Here is a tiny trained network, its code and every weight. The questions are about switching its units off for an input and a target symbol, where a switched-off unit gives its printed mean instead of its output.

import numpy as np


def w(rows, s, z=0):
    codes = np.array(rows[::2]) - 128.0
    scale = np.full(codes.shape[1], s)
    scale[-1] = z or s
    return codes * scale


def norm(h):
    return h / np.sqrt((h * h).mean(-1, keepdims=True) + 1e-5)


def f(y):
    return np.maximum(y, 0)


def softmax(a):
    e = np.exp(a - a.max(-1, keepdims=True))
    return e / e.sum(-1, keepdims=True)


def log_softmax(a):
    a = a - a.max(-1, keepdims=True)
    return a - np.log(np.exp(a).sum(-1, keepdims=True))


def net(x, mask):
    ids = ['Σαβεζμτψ'.index(c) for c in x.split()]
    T = len(ids)
    res = E[ids] + P[:T]
    u = 0
    for l in range(2):
        q, k, v = (norm(res) @ M[l].T for M in (Q, K, V))
        z = softmax(np.where(np.tri(T) > 0, q @ k.T / 2**0.5, -1e9)) @ v
        res = res + np.where(mask[u], z, O[l][:, -1]) @ O[l][:, :-1]
        u += 1
        y = f(norm(res) @ A[l][:, :-1].T + A[l][:, -1])
        res = res + np.where(mask[u : u + 12], y, B[l][:, -1]) @ B[l][:, :-1]
        u += 12
    return log_softmax(norm(res)[-1] @ U[:, :-1].T + U[:, -1])


Q, K, V, O, A, B = {}, {}, {}, {}, {}, {}
E = w([
[155,223,163,169,64,120,31],'Σ',
[195,132,57,162,127,136,107],'α',
[155,155,118,40,95,100,153],'β',
[126,89,125,156,3,162,58],'ε',
[201,135,198,146,118,79,131],'ζ',
[125,202,113,206,103,108,152],'μ',
[224,59,199,175,209,201,102],'τ',
[90,153,175,155,80,214,163],'ψ',
],0.0046)
P = w([
[14,5,114,156,168,84,138],'0',
[133,187,195,132,96,186,127],'1',
[154,191,184,128,87,190,154],'2',
[154,213,172,131,92,183,133],'3',
[145,222,156,111,100,182,127],'4',
[159,219,148,106,106,160,124],'5',
[170,236,138,103,97,173,120],'6',
[174,244,124,102,98,160,116],'7',
[175,238,134,105,95,162,114],'8',
[174,250,123,103,99,169,117],'9',
],0.0023)
Q[0] = w([
[110,92,113,179,182,111,76],'0.h0',
[253,244,173,184,40,214,54],'0.h0',
],0.0057)
K[0] = w([
[181,88,146,59,109,134,236],'0.h0',
[3,28,97,197,185,11,73],'0.h0',
],0.0048)
V[0] = w([
[158,201,255,134,94,110,80],'0.h0',
[35,179,78,42,121,157,51],'0.h0',
],0.0032)
O[0] = w([
[2,184,148,158,177,63,42,2],'0.h0',
[175,127,225,83,173,199,95,3],'0.h0',
],0.0038,0.00074)
A[0] = w([
[146,71,123,102,133,145,182,74],'0.n0',
[25,163,174,76,211,138,44,65],'0.n1',
[152,168,252,199,159,95,228,185],'0.n2',
[190,161,55,107,122,75,67,78],'0.n3',
[73,137,178,107,192,132,82,118],'0.n4',
[78,109,173,114,122,164,187,54],'0.n5',
[76,189,156,65,130,99,116,103],'0.n6',
[145,58,72,113,148,99,137,2],'0.n7',
[152,149,161,152,116,237,162,117],'0.n8',
[171,175,73,74,204,138,89,43],'0.n9',
[157,149,119,171,176,71,108,115],'0.n10',
[133,107,132,164,146,166,154,74],'0.n11',
],0.0037,0.0015)
B[0] = w([
[135,147,90,96,166,108,143,148],'0.n0',
[187,193,96,146,3,188,110,151],'0.n1',
[90,158,109,85,179,75,44,246],'0.n2',
[110,135,184,159,156,170,158,187],'0.n3',
[173,198,87,119,101,171,100,142],'0.n4',
[127,171,163,95,165,167,143,150],'0.n5',
[130,173,107,171,82,105,97,183],'0.n6',
[165,124,155,140,162,182,152,134],'0.n7',
[118,178,128,132,171,42,163,252],'0.n8',
[94,102,187,179,81,111,122,157],'0.n9',
[105,114,81,107,107,168,139,154],'0.n10',
[124,142,84,135,152,148,134,146],'0.n11',
],0.0039,0.003)
Q[1] = w([
[214,236,130,159,115,157,79],'1.h0',
[77,1,124,78,150,91,163],'1.h0',
],0.0083)
K[1] = w([
[44,28,71,130,144,120,189],'1.h0',
[194,254,194,133,101,152,82],'1.h0',
],0.006)
V[1] = w([
[89,223,160,92,193,124,250],'1.h0',
[226,47,190,15,191,145,146],'1.h0',
],0.0026)
O[1] = w([
[66,180,110,132,153,229,179,254],'1.h0',
[31,143,60,45,124,143,1,174],'1.h0',
],0.0039,0.00061)
A[1] = w([
[180,45,35,41,138,147,170,113],'1.n0',
[39,129,9,87,148,113,7,248],'1.n1',
[74,172,224,117,76,91,125,172],'1.n2',
[19,55,135,96,115,69,190,192],'1.n3',
[155,204,86,151,228,61,103,127],'1.n4',
[107,159,103,68,58,111,187,126],'1.n5',
[76,93,178,187,35,38,165,15],'1.n6',
[225,57,113,136,78,71,86,50],'1.n7',
[137,163,53,170,128,245,168,84],'1.n8',
[64,131,62,32,139,219,19,3],'1.n9',
[160,61,194,175,239,182,105,58],'1.n10',
[41,101,107,140,3,177,120,121],'1.n11',
],0.0038,0.0025)
B[1] = w([
[154,248,126,108,44,130,141,155],'1.n0',
[207,41,146,203,120,182,166,253],'1.n1',
[89,32,137,92,164,154,112,240],'1.n2',
[169,175,213,66,90,147,4,142],'1.n3',
[53,46,107,83,71,102,147,207],'1.n4',
[98,120,52,103,91,162,106,201],'1.n5',
[89,168,31,123,143,103,127,152],'1.n6',
[111,107,170,45,183,65,195,156],'1.n7',
[79,106,226,76,136,75,190,183],'1.n8',
[150,208,50,192,247,37,156,193],'1.n9',
[56,196,6,114,137,177,80,148],'1.n10',
[100,40,96,101,201,184,123,185],'1.n11',
],0.0041,0.0036)
U = w([
[154,204,188,190,75,148,19,5],'Σ',
[172,166,72,30,77,142,153,153],'α',
[47,138,200,94,164,194,165,210],'β',
[131,2,126,154,77,194,109,149],'ε',
[139,93,190,71,173,33,87,147],'ζ',
[219,112,153,196,149,132,227,112],'μ',
[169,160,73,134,242,154,89,189],'τ',
[39,153,64,188,102,44,139,65],'ψ',
],0.0069,0.0019)

Each question gives the input, a string of symbols that net reads in full, and the target symbol t.
The units are the heads (2 rows each of Q, K, V and O) and the neurons (one row each of A and B). Each row of codes is followed by its name. A weight is (code - 128) times the scale printed after its matrix; where a second scale follows, it is the last column's (O, A, B and U).
mask holds one flag per unit, layer by layer, with each layer's heads first. A switched-off unit (its flag False) gives its mean, the last column of its rows in O or B, instead of its output. The means were averaged over made-up inputs and are rounded, as every weight is.
A unit's drop is (log p(t) with every unit on - log p(t) with that unit switched off) / (log p(t) with every unit on - log p(t) with every unit switched off).
The circuit of an input: a set's keep is (log p(t) with only the set's units on - log p(t) with every unit switched off) / (log p(t) with every unit on - log p(t) with every unit switched off). Starting from the 12 units with the biggest drops (on a tie, the unit counted first), units are removed one at a time, each time the one whose removal leaves the highest keep (on an exact tie, the one counted first), for as long as the keep stays at least 0.8.
circuit, biggest first: the units of the circuit, biggest drop first
unit that matters most: the unit with the biggest drop
top k neurons: the k neurons with the biggest drops, biggest first
k most important neurons of layer l: the k neurons of layer l with the biggest drops, biggest first
drop when u is switched off: that unit's drop, to one decimal
input τ μ ε ψ Σ, target ε: unit that matters most : 0.h0
input Σ ψ α α, target Σ: circuit, biggest first : [0.h0 0.n1]
input ζ ε β, target ψ: top 2 neurons : [0.n6 1.n6]
input ζ τ ζ ε β ψ, target ψ: 2 most important neurons of layer 1 : [1.n6 1.n1]
input β μ Σ α ζ, target τ: circuit, biggest first : [1.h0 0.h0 1.n9]
input β α α β α τ α ζ, target τ: top 2 neurons : [1.n9 1.n1]
input τ ζ β τ ψ β ζ τ, target ε: 2 most important neurons of layer 1 : [1.n4 1.n1]
input β β ζ τ ε ψ β ψ, target τ: top 2 neurons : [1.n9 1.n1]
input ψ Σ τ τ α ψ ψ ζ, target β: 2 most important neurons of layer 0 : [0.n8 0.n5]
input α β μ ψ ψ, target α: circuit, biggest first : [0.h0 1.n1]
input Σ μ ζ μ, target Σ: 3 most important neurons of layer 0 : [0.n1 0.n8 0.n4]
input β ε Σ Σ ζ ε ε, target τ: circuit, biggest first : [1.h0 1.n9 0.h0]
input ζ α α ε ζ Σ α Σ ζ α, target ψ: 2 most important neurons of layer 1 : [1.n1 1.n4]
input ε μ ζ, target ζ: unit that matters most : 0.n2
input β ε α α ψ ψ β β ψ β, target τ: 3 most important neurons of layer 1 : [1.n9 1.n1 1.n4]
input α Σ ε, target α: top 2 neurons : [1.n1 1.n0]
input ψ α ζ α μ β ζ ε μ, target β: top 2 neurons : [1.n8 1.n9]
input τ Σ μ α α ε ψ ψ ζ ψ, target ε: 2 most important neurons of layer 0 : [0.n8 0.n3]
input ζ Σ μ ε β Σ α ε α, target ψ: drop when 1.n1 is switched off : 0.4
input β ψ μ τ, target τ: drop when 0.h0 is switched off : 0.1
input ε ψ τ ψ α β β, target ζ: drop when 1.h0 is switched off : 1.4
input ψ τ β, target β: 2 most important neurons of layer 0 : [0.n8 0.n5]
input τ β μ α, target ε: most important neuron of layer 1 : [1.n9]
